K416: [124 163 135 171]
K124: [124 100 136 182]
K605: [142 163 135 171]
K250: [162 132 173 138]
K244: [162 132 173 150]
K962: [147 149 181 172]
K469: [172 149 147 182]
K889: [149 169 127 149]
K745: [ 88 144 173 181]
K843: [124 145 136 182]
order: [181 173 144  88] => K745
order: [172 181 149 147] => K962

K609: [116 125 146 151 156 124 155 111 153 150]
K575: [109 148 101 129 146 112 138 149 164  96]
K786: [137 155 133 122 101 129 166 105 130 160]
K204: [115 164 103 130 110  96 164 151 165 121]
K574: [158  97 113 128 133 105 152 146 132 118]
K824: [109 168 147 125 121 142 128 141 111 135]
K768: [103 151  93 145 117 112 131 156 137 116]
K505: [153 108 113 119 120  99 115 108 114 163]
K425: [126 128 168 147 111 142 141 109 121 135]
K946: [104 130 102 109 134 116 139 152 159 101]
K746: [166 130 155 137 122 129 133 101 104 160]
K888: [103 149 155 149 156 163 104 142 102 123]
order: [135 121 109 141 142 111 147 168 128 126] => K425
order: [166 105 130 160 137 155 133 122 101 129] => K786
order: [113 128 133 105 152 146 132 118 158  97] => K574
order: [122 133 104 137 129 155 101 160 166 130] => K746
order: [153 150 116 125 146 151 156 124 155 111] => K609

K231: [ 79  90  72 136  97 149  83  80  98 128 139 158 186  94]
K351: [158  79  97  98 186  94 136 139  90 129 149  72  80  83]
K783: [158  83  80  94 149 136  97 186 139  72 128  90  98  80]
order: [ 79  94 136  97  72 149 139  83  98 128 158 186  90  80] => K231
order: [ 80  98  90 128  72 139 186  97 136 149  94  80  83 158] => K783
order: [ 72  79  80  83  90  94  97  98 128 136 139 149 158 186] => K231
order: [ 94 186 158 139 128  98  80  83 149  97 136  72  90  79] => K231

K272: [107  96 139 115 151 109 127  95 133 134 117 124 126 102 126 139 103 126
 124]
K220: [120 134 120 134 123 111 123 158 140 126  79 104  99 120 136 126 112 129
 131]
K131: [120 129 158 126 112 120 131 136 134 134 120 123 104  98 123 126 111 140
  79]
K856: [142 161 141 148 139 138 124 108 134 136 126 117 112 139 126  94  72 120
 141]
K267: [121 140 158 135 103 126 129 161 131 130 129 129 109 124 122 128 117 140
  82]
K910: [129 128 151 142 139 123 126  67 127 136 127 123 114 130 122 148  70 126
 123]
K135: [142 161 137 148 125 138 123 137 131 136 129 126 136 127 128 109  77 118
 154]
K390: [117 128 155 120 106 136 140 119 127 121 120 126 136 139 128 119 105 126
 101]
K719: [125 109 120 121 147 117 130  59 128 127 115 115 126 135 120 178 101 131
 154]
K692: [129 109 161 126 121 158 131 129 140  82 103 125 130 128 117 129 122 140
 135]
K503: [120 130 134 154 109 125 126 115 120 147  59 128 131 178 121 117 101 127
 115]
order: [154 118  77 109 128 127 136 126 129 136 131 137 123 138 125 148 137 161
 142] => K135
order: [101 105 106 117 119 119 120 120 121 126 126 127 128 128 136 136 139 140
 155] => K390
order: [101 131 154 125 109 120 121 147 117 130  59 128 127 115 115 126 135 120
 178] => K719
order: [124 126 103 139 126 102 126 124 117 134 133  95 127 109 151 115 139  96
 107] => K272
order: [104  98 123 126 111 140  79 120 129 158 126 112 120 131 136 134 134 120
 123] => K131
order: [ 82 121 140 158 135 103 126 129 161 131 130 129 129 109 124 122 128 117
 140] => K267

K933: [ 95  88 114 126 157]
K966: [126  88 156 115 158]
K21: [ 88 157  95 126 115]
K733: [157  88  95 114 126]
K388: [ 62 103 178  61 174]
K513: [170 178  97 171 120]
order: [ 88  95 115 126 157] => K21
order: [ 61  62 103 174 178] => K388
order: [115 126  95 157  88] => K21

K158: [115 103 103 144 143  92 105 161  70 134]
K305: [121 108 172  91 149 110 191 108 149 131]
K634: [110 149  91 108 149 191 131 108 171 121]
K246: [135 105  87 138 174 124 104  78 157 115]
order: [ 87 124 135 115  78 138 174 157 104 105] => K246
order: [ 70  92 103 103 105 115 134 143 144 161] => K158
order: [ 91 108 108 110 121 131 149 149 171 191] => K634

K616: [143 127 147 147 115 151 133 118]
K694: [118 151 133 143 148 115 127 146]
K306: [127 148 133 146 151 144 118 115]
order: [115 118 144 151 146 133 148 127] => K306
order: [118 115 127 148 133 146 151 144] => K306
order: [151 144 118 115 127 148 133 146] => K306
order: [146 151 144 118 115 127 148 133] => K306
order: [115 127 148 133 146 151 144 118] => K306
order: [146 118 151 133 143 148 115 127] => K694

K484: [125 134 120 153]
K97: [120 135 125 153]
K130: [153 124 120 134]
order: [153 125 120 135] => K97
order: [134 153 124 120] => K130
order: [134 120 124 153] => K130
order: [120 124 134 153] => K130
order: [125 120 153 134] => K484
order: [134 153 120 125] => K484
order: [125 134 153 120] => K484

K717: [140 165 120  70 144 145 120 119 120 116 116 140 128 130 134 120 138 126
  60]
K71: [126 140 165 134 144 120  59 130 116 128 145 116  70 130 124 138 135 122
 155]
K613: [126 140 165 134 144 120  59 130 116 128 145 116  70 140 120 138 120 120
 119]
order: [119 120 120 138 120 140  70 116 145 128 116 130  59 120 144 134 165 140
 126] => K613
order: [130 124 138 135 122 155 126 140 165 134 144 120  59 130 116 128 145 116
  70] => K71
order: [ 60 126 138 120 134 130 128 140 116 116 120 119 120 145 144  70 120 165
 140] => K717

K753: [117 127 105 136 109 125]
K743: [116 105 127 124 136 109]
K450: [136 116 127 124 109 104]
order: [104 109 124 127 116 136] => K450
order: [105 109 116 124 127 136] => K743

